Below are the code and all the weights of a small trained network. Each question names an input and a target symbol and asks about switching units off, where a switched-off unit gives its printed mean instead of its output.

import numpy as np


def w(rows, s, z=0):
    codes = np.array(rows[::2]) - 128.0
    scale = np.full(codes.shape[1], s)
    scale[-1] = z or s
    return codes * scale


def norm(h):
    return h / np.sqrt((h * h).mean(-1, keepdims=True) + 1e-5)


def f(y):
    return np.maximum(y, 0)


def softmax(a):
    e = np.exp(a - a.max(-1, keepdims=True))
    return e / e.sum(-1, keepdims=True)


def log_softmax(a):
    a = a - a.max(-1, keepdims=True)
    return a - np.log(np.exp(a).sum(-1, keepdims=True))


def net(x, mask):
    ids = ['αβγεηλμπστφψω'.index(c) for c in x.split()]
    T = len(ids)
    res = E[ids] + P[:T]
    r = norm(res)
    for j in range(2):
        rows = slice(3 * j, 3 * j + 3)
        q, k, v = (r @ M[0][rows].T for M in (Q, K, V))
        z = softmax(np.where(np.tri(T) > 0, q @ k.T / 3**0.5, -1e9)) @ v
        o = O[0][rows]
        res = res + np.where(mask[j], z, o[:, -1]) @ o[:, :-1]
    y = f(norm(res) @ A[0][:, :-1].T + A[0][:, -1])
    res = res + np.where(mask[2:14], y, B[0][:, -1]) @ B[0][:, :-1]
    return log_softmax(norm(res)[-1] @ U[:, :-1].T + U[:, -1])


Q, K, V, O, A, B = {}, {}, {}, {}, {}, {}
E = w([
[188,180,124],'α',
[187,180,110],'β',
[192,182,94],'γ',
[124,190,206],'ε',
[88,73,20],'η',
[245,5,151],'λ',
[124,19,63],'μ',
[133,69,227],'π',
[118,107,30],'σ',
[124,22,58],'τ',
[113,107,39],'φ',
[85,160,55],'ψ',
[187,172,171],'ω',
],0.021)
P = w([
[5,25,163],'0',
[92,78,165],'1',
[112,90,152],'2',
[122,93,143],'3',
[128,95,136],'4',
[132,100,131],'5',
[136,104,128],'6',
[139,111,125],'7',
[141,117,124],'8',
[142,120,121],'9',
[145,124,119],'10',
],0.015)
Q[0] = w([
[65,45,149],'head 0',
[231,108,129],'head 0',
[125,224,59],'head 0',
[186,114,119],'head 1',
[174,105,93],'head 1',
[250,110,140],'head 1',
],0.017)
K[0] = w([
[197,54,73],'head 0',
[248,82,129],'head 0',
[170,238,39],'head 0',
[164,62,130],'head 1',
[187,57,85],'head 1',
[176,4,185],'head 1',
],0.011)
V[0] = w([
[198,125,159],'head 0',
[70,248,144],'head 0',
[132,152,135],'head 0',
[144,94,155],'head 1',
[87,248,65],'head 1',
[2,236,182],'head 1',
],0.01)
O[0] = w([
[111,210,118,156],'head 0',
[162,110,124,101],'head 0',
[132,147,127,126],'head 0',
[141,83,115,170],'head 1',
[90,241,158,3],'head 1',
[147,248,132,156],'head 1',
],0.014,0.0048)
A[0] = w([
[143,115,174,99],'neuron 0',
[60,133,187,104],'neuron 1',
[57,144,140,106],'neuron 2',
[2,124,202,3],'neuron 3',
[98,92,95,97],'neuron 4',
[63,115,120,149],'neuron 5',
[137,88,136,102],'neuron 6',
[106,159,61,38],'neuron 7',
[126,164,91,106],'neuron 8',
[88,109,112,115],'neuron 9',
[86,147,96,150],'neuron 10',
[81,129,59,74],'neuron 11',
],0.028,0.0083)
B[0] = w([
[104,111,139,195],'neuron 0',
[146,77,95,212],'neuron 1',
[145,117,138,157],'neuron 2',
[2,133,106,171],'neuron 3',
[97,135,162,254],'neuron 4',
[145,138,80,206],'neuron 5',
[157,161,121,242],'neuron 6',
[144,141,67,160],'neuron 7',
[97,136,143,177],'neuron 8',
[109,130,105,197],'neuron 9',
[153,102,118,169],'neuron 10',
[101,65,161,202],'neuron 11',
],0.074,0.0059)
U = w([
[113,193,182,242],'α',
[130,156,105,155],'β',
[133,190,26,185],'γ',
[144,128,122,49],'ε',
[145,123,124,60],'η',
[195,6,132,89],'λ',
[178,131,116,167],'μ',
[226,136,59,253],'π',
[144,126,120,72],'σ',
[175,134,115,166],'τ',
[148,126,114,60],'φ',
[55,81,80,187],'ψ',
[129,78,251,34],'ω',
],0.015,0.0044)

Each question gives the input, a string of symbols that net reads in full, and the target symbol t.
The units are the heads (3 rows each of Q, K, V and O) and the neurons (one row each of A and B). Each row of codes is followed by its name. A weight is (code - 128) times the scale printed after its matrix; where a second scale follows, it is the last column's (O, A, B and U).
mask holds one flag per unit, heads first, then neurons. A switched-off unit (its flag False) gives its mean, the last column of its rows in O or B, instead of its output. The means were averaged over made-up inputs and are rounded, as every weight is.
A unit's drop is (log p(t) with every unit on - log p(t) with that unit switched off) / (log p(t) with every unit on - log p(t) with every unit switched off).
The circuit of an input: a set's keep is (log p(t) with only the set's units on - log p(t) with every unit switched off) / (log p(t) with every unit on - log p(t) with every unit switched off). Starting from the 12 units with the biggest drops (on a tie, the unit counted first), units are removed one at a time, each time the one whose removal leaves the highest keep (on an exact tie, the one counted first), for as long as the keep stays at least 0.8.
circuit, biggest first: the units of the circuit, biggest drop first
most important unit: the unit with the biggest drop
top k neurons: the k neurons with the biggest drops, biggest first
which heads matter: for each layer, one digit per head in row order, 1 if its drop is at least 0.15 and else 0, layers parted by /
drop when u is switched off: that unit's drop, to one decimal
input σ ε ε π ε γ, target π: top 2 neurons -> neuron 11; neuron 6
input φ β ε φ σ ω ε γ η ε α, target α: most important unit -> neuron 1
input γ γ γ λ ε ε ψ α ε ε, target α: top 3 neurons -> neuron 5; neuron 11; neuron 6
input γ ω λ σ γ ε γ, target λ: which heads matter -> 01
input ε σ γ φ γ η γ ε ε, target ω: circuit, biggest first -> neuron 5; head 0; neuron 3
input ε λ σ β, target λ: top 3 neurons -> neuron 3; neuron 5; neuron 4
input γ ψ γ ε ε γ ε π ε ε, target α: circuit, biggest first -> head 1; neuron 5
input λ π ε γ π σ ε α σ α, target π: circuit, biggest first -> head 1; neuron 6; neuron 11
input ε ε ε ε γ γ π φ π, target λ: top 4 neurons -> neuron 0; neuron 4; neuron 3; neuron 5
input ε φ γ γ γ λ σ φ γ, target λ: circuit, biggest first -> neuron 3; neuron 5
input ψ γ γ, target γ: which heads matter -> 10
input α ε ε ε ω, target ω: top 3 neurons -> neuron 5; neuron 6; neuron 1
input ε ε ε ε β, target γ: which heads matter -> 11
input γ ε π ε β ε ε β γ, target π: top 2 neurons -> neuron 11; neuron 3
input γ φ η γ γ α ε σ σ ε, target λ: most important unit -> neuron 1
input π ε γ ω, target π: top 2 neurons -> neuron 4; neuron 11
input ε σ ε ε ψ γ λ β, target λ: circuit, biggest first -> neuron 5; neuron 3
input σ ε π γ ε π π γ ω, target π: which heads matter -> 01
input γ γ ε ε ω, target ω: top 3 neurons -> neuron 5; neuron 1; neuron 6
input λ ε ε ε φ ε γ γ ω, target λ: circuit, biggest first -> head 1
input ε ε ε ε γ α γ π β, target π: circuit, biggest first -> head 1; neuron 11; neuron 6
input μ γ ε σ γ ε π γ γ π, target λ: top 3 neurons -> neuron 3; neuron 0; neuron 6
input ε π η β, target π: top 2 neurons -> neuron 11; neuron 3
input ψ φ ε ε ε, target ω: top 4 neurons -> neuron 5; neuron 7; neuron 6; neuron 3
input ε λ ε γ ε α, target λ: top 2 neurons -> neuron 5; neuron 4
input ε π ε γ ε σ σ α ε α, target π: drop when neuron 4 is switched off -> 0.1
input ε ε α λ α, target λ: drop when neuron 3 is switched off -> 0.5
input τ σ π π ψ γ σ π, target ω: drop when neuron 4 is switched off -> 0.3
